Below are the code and all the weights of a small trained network. Each question names an input and a class and asks about switching units off, where a switched-off unit gives its printed mean instead of its output.

import numpy as np


def w(rows, s, z=0):
    codes = np.array(rows[::2]) - 128.0
    scale = np.full(codes.shape[1], s)
    scale[-1] = z or s
    return codes * scale


def norm(h):
    return h / np.sqrt((h * h).mean(-1, keepdims=True) + 1e-5)


def f(y):
    return y / 2 * (1 + np.tanh(0.7978845608 * (y + 0.044715 * y**3)))


def log_softmax(a):
    a = a - a.max(-1, keepdims=True)
    return a - np.log(np.exp(a).sum(-1, keepdims=True))


def net(x, mask):
    res = np.array(x, float).reshape(1, 7) / 4 @ E
    u = 0
    for l in range(3):
        y = f(norm(res) @ A[l][:, :-1].T + A[l][:, -1])
        res = res + np.where(mask[u : u + 13], y, B[l][:, -1]) @ B[l][:, :-1]
        u += 13
    return log_softmax(norm(res)[-1] @ U[:, :-1].T + U[:, -1])


A, B = {}, {}
E = w([
[130,127,129,127,128,127],'x0',
[128,127,127,126,128,130],'x1',
[126,129,128,130,128,129],'x2',
[119,151,2,157,156,131],'x3',
[129,127,129,129,128,127],'x4',
[86,5,113,199,94,163],'x5',
[114,89,143,133,246,118],'x6',
],0.0043)
A[0] = w([
[127,44,112,147,127,119,60],'L0N0',
[143,134,112,118,77,127,10],'L0N1',
[134,19,99,136,134,119,70],'L0N2',
[147,199,127,87,200,119,65],'L0N3',
[140,173,134,107,154,100,29],'L0N4',
[144,131,107,108,75,132,35],'L0N5',
[135,101,148,135,217,116,25],'L0N6',
[140,131,39,134,168,119,28],'L0N7',
[144,131,108,110,75,130,25],'L0N8',
[131,131,35,134,181,127,34],'L0N9',
[143,133,110,115,76,128,9],'L0N10',
[144,92,254,112,156,119,47],'L0N11',
[133,92,131,110,215,141,33],'L0N12',
],0.011,0.0013)
B[0] = w([
[150,155,192,128,159,189,192],'L0N0',
[117,171,129,148,124,86,144],'L0N1',
[158,146,171,153,160,214,211],'L0N2',
[155,127,192,172,165,231,253],'L0N3',
[119,120,155,155,138,198,179],'L0N4',
[120,165,142,153,119,79,148],'L0N5',
[93,213,143,206,100,39,201],'L0N6',
[126,66,122,30,75,91,207],'L0N7',
[118,170,133,152,121,82,147],'L0N8',
[140,72,74,33,72,97,219],'L0N9',
[118,169,132,150,123,84,145],'L0N10',
[135,59,45,8,70,101,253],'L0N11',
[100,228,122,198,108,44,196],'L0N12',
],0.015,0.0063)
A[1] = w([
[151,150,164,131,204,198,2],'L1N0',
[123,47,86,56,141,107,24],'L1N1',
[84,191,135,200,103,21,48],'L1N2',
[134,124,167,144,193,209,7],'L1N3',
[75,193,100,247,133,16,67],'L1N4',
[162,144,157,206,133,231,47],'L1N5',
[180,137,143,173,166,215,42],'L1N6',
[137,122,161,146,201,220,73],'L1N7',
[137,53,63,77,144,112,36],'L1N8',
[95,115,77,112,147,132,101],'L1N9',
[102,171,123,159,94,67,73],'L1N10',
[108,80,152,185,168,254,83],'L1N11',
[159,158,143,133,195,195,40],'L1N12',
],0.0078,0.00063)
B[1] = w([
[126,100,144,124,193,154,210],'L1N0',
[137,93,76,101,92,111,230],'L1N1',
[110,114,122,232,145,94,241],'L1N2',
[133,127,121,122,197,142,214],'L1N3',
[126,135,105,250,94,78,244],'L1N4',
[138,191,134,66,153,164,253],'L1N5',
[113,157,132,95,181,146,223],'L1N6',
[139,120,171,126,198,146,227],'L1N7',
[125,90,108,97,91,115,207],'L1N8',
[186,100,140,111,133,76,123],'L1N9',
[120,95,144,183,158,142,188],'L1N10',
[127,169,123,114,207,117,243],'L1N11',
[137,104,134,120,191,137,195],'L1N12',
],0.018,0.0048)
A[2] = w([
[194,63,68,181,166,160,96],'L2N0',
[114,87,107,131,135,139,101],'L2N1',
[97,92,118,87,231,78,90],'L2N2',
[97,110,35,90,153,2,108],'L2N3',
[172,20,66,144,130,122,58],'L2N4',
[144,123,91,136,153,120,63],'L2N5',
[155,115,116,133,149,111,101],'L2N6',
[80,41,87,57,100,116,95],'L2N7',
[198,32,94,165,179,85,64],'L2N8',
[149,99,183,142,107,130,112],'L2N9',
[143,151,151,94,152,63,62],'L2N10',
[150,59,75,59,96,98,6],'L2N11',
[155,77,126,96,132,66,55],'L2N12',
],0.0085,0.0017)
B[2] = w([
[30,175,225,87,91,54,139],'L2N0',
[171,134,137,118,128,70,132],'L2N1',
[135,212,148,115,92,176,180],'L2N2',
[154,108,205,115,118,242,217],'L2N3',
[114,194,114,81,99,92,185],'L2N4',
[156,112,173,129,110,125,125],'L2N5',
[127,118,130,135,121,138,130],'L2N6',
[151,87,83,107,118,81,254],'L2N7',
[140,198,142,131,91,139,145],'L2N8',
[91,143,80,138,141,136,123],'L2N9',
[130,77,112,169,110,250,127],'L2N10',
[98,65,129,95,95,133,253],'L2N11',
[103,119,76,121,120,178,166],'L2N12',
],0.015,0.0055)
U = w([
[139,51,87,37,49,121,253],'0',
[142,175,166,86,249,193,101],'1',
[110,152,130,254,106,71,30],'2',
],0.0093,0.0004)

Each question gives the input, the list of numbers given to net, and the class t.
The units are the neurons (one row each of A and B). Each row of codes is followed by its name. A weight is (code - 128) times the scale printed after its matrix; where a second scale follows, it is the last column's (A, B and U).
mask holds one flag per neuron, layer by layer. A switched-off neuron (its flag False) gives its mean, the last column of its row in B, instead of its output. The means were averaged over made-up inputs and are rounded, as every weight is.
A unit's drop is (log p(t) with every unit on - log p(t) with that unit switched off) / (log p(t) with every unit on - log p(t) with every unit switched off).
The circuit of an input: a set's keep is (log p(t) with only the set's units on - log p(t) with every unit switched off) / (log p(t) with every unit on - log p(t) with every unit switched off). Starting from the 12 units with the biggest drops (on a tie, the unit counted first), units are removed one at a time, each time the one whose removal leaves the highest keep (on an exact tie, the one counted first), for as long as the keep stays at least 0.8.
units of the circuit, in order: the units of the circuit, biggest drop first
most important unit: the unit with the biggest drop
k most important neurons: the k neurons with the biggest drops, biggest first
top k neurons in layer l: the k neurons of layer l with the biggest drops, biggest first
drop of u: that unit's drop, to one decimal
input [-8,8,-1,6,5,7,-6], class 1: units of the circuit, in order => L0N11
input [4,8,6,-1,6,-4,7], class 2: 2 most important neurons => L0N6, L0N12
input [7,4,-6,1,4,6,-6], class 1: 4 most important neurons => L0N6, L0N12, L0N2, L0N0
input [7,8,-6,-5,-8,7,-7], class 1: top 4 neurons in layer 0 => L0N6, L0N12, L0N9, L0N7
input [4,7,-3,-6,1,-6,-7], class 2: 3 most important neurons => L0N9, L0N7, L0N2
input [5,-1,-3,3,-2,3,-2], class 0: 2 most important neurons => L0N3, L0N7
input [5,-2,5,8,-6,-6,7], class 0: 2 most important neurons => L0N9, L0N7
input [-5,7,2,-3,3,-3,4], class 2: top 3 neurons in layer 0 => L0N6, L0N12, L0N9
input [-7,-7,-8,7,-4,8,-7], class 1: 2 most important neurons => L0N2, L0N0
input [8,-1,4,-7,-8,3,-8], class 2: 2 most important neurons => L0N9, L0N7
input [3,4,-5,7,7,8,-2], class 1: 4 most important neurons => L0N2, L0N11, L0N0, L1N11
input [4,3,-7,6,-5,3,5], class 0: 2 most important neurons => L0N9, L0N7
input [-6,7,4,-7,6,3,5], class 0: drop of L0N11 => 2.6
input [5,-8,-6,4,6,4,5], class 2: drop of L0N3 => 1.2
input [-5,-8,5,4,4,2,-5], class 2: drop of L0N11 => 0.8
input [-6,-1,1,-8,-1,-5,-6], class 0: drop of L2N6 => 0.0
input [1,-1,-1,-6,4,1,6], class 0: most important unit => L0N11
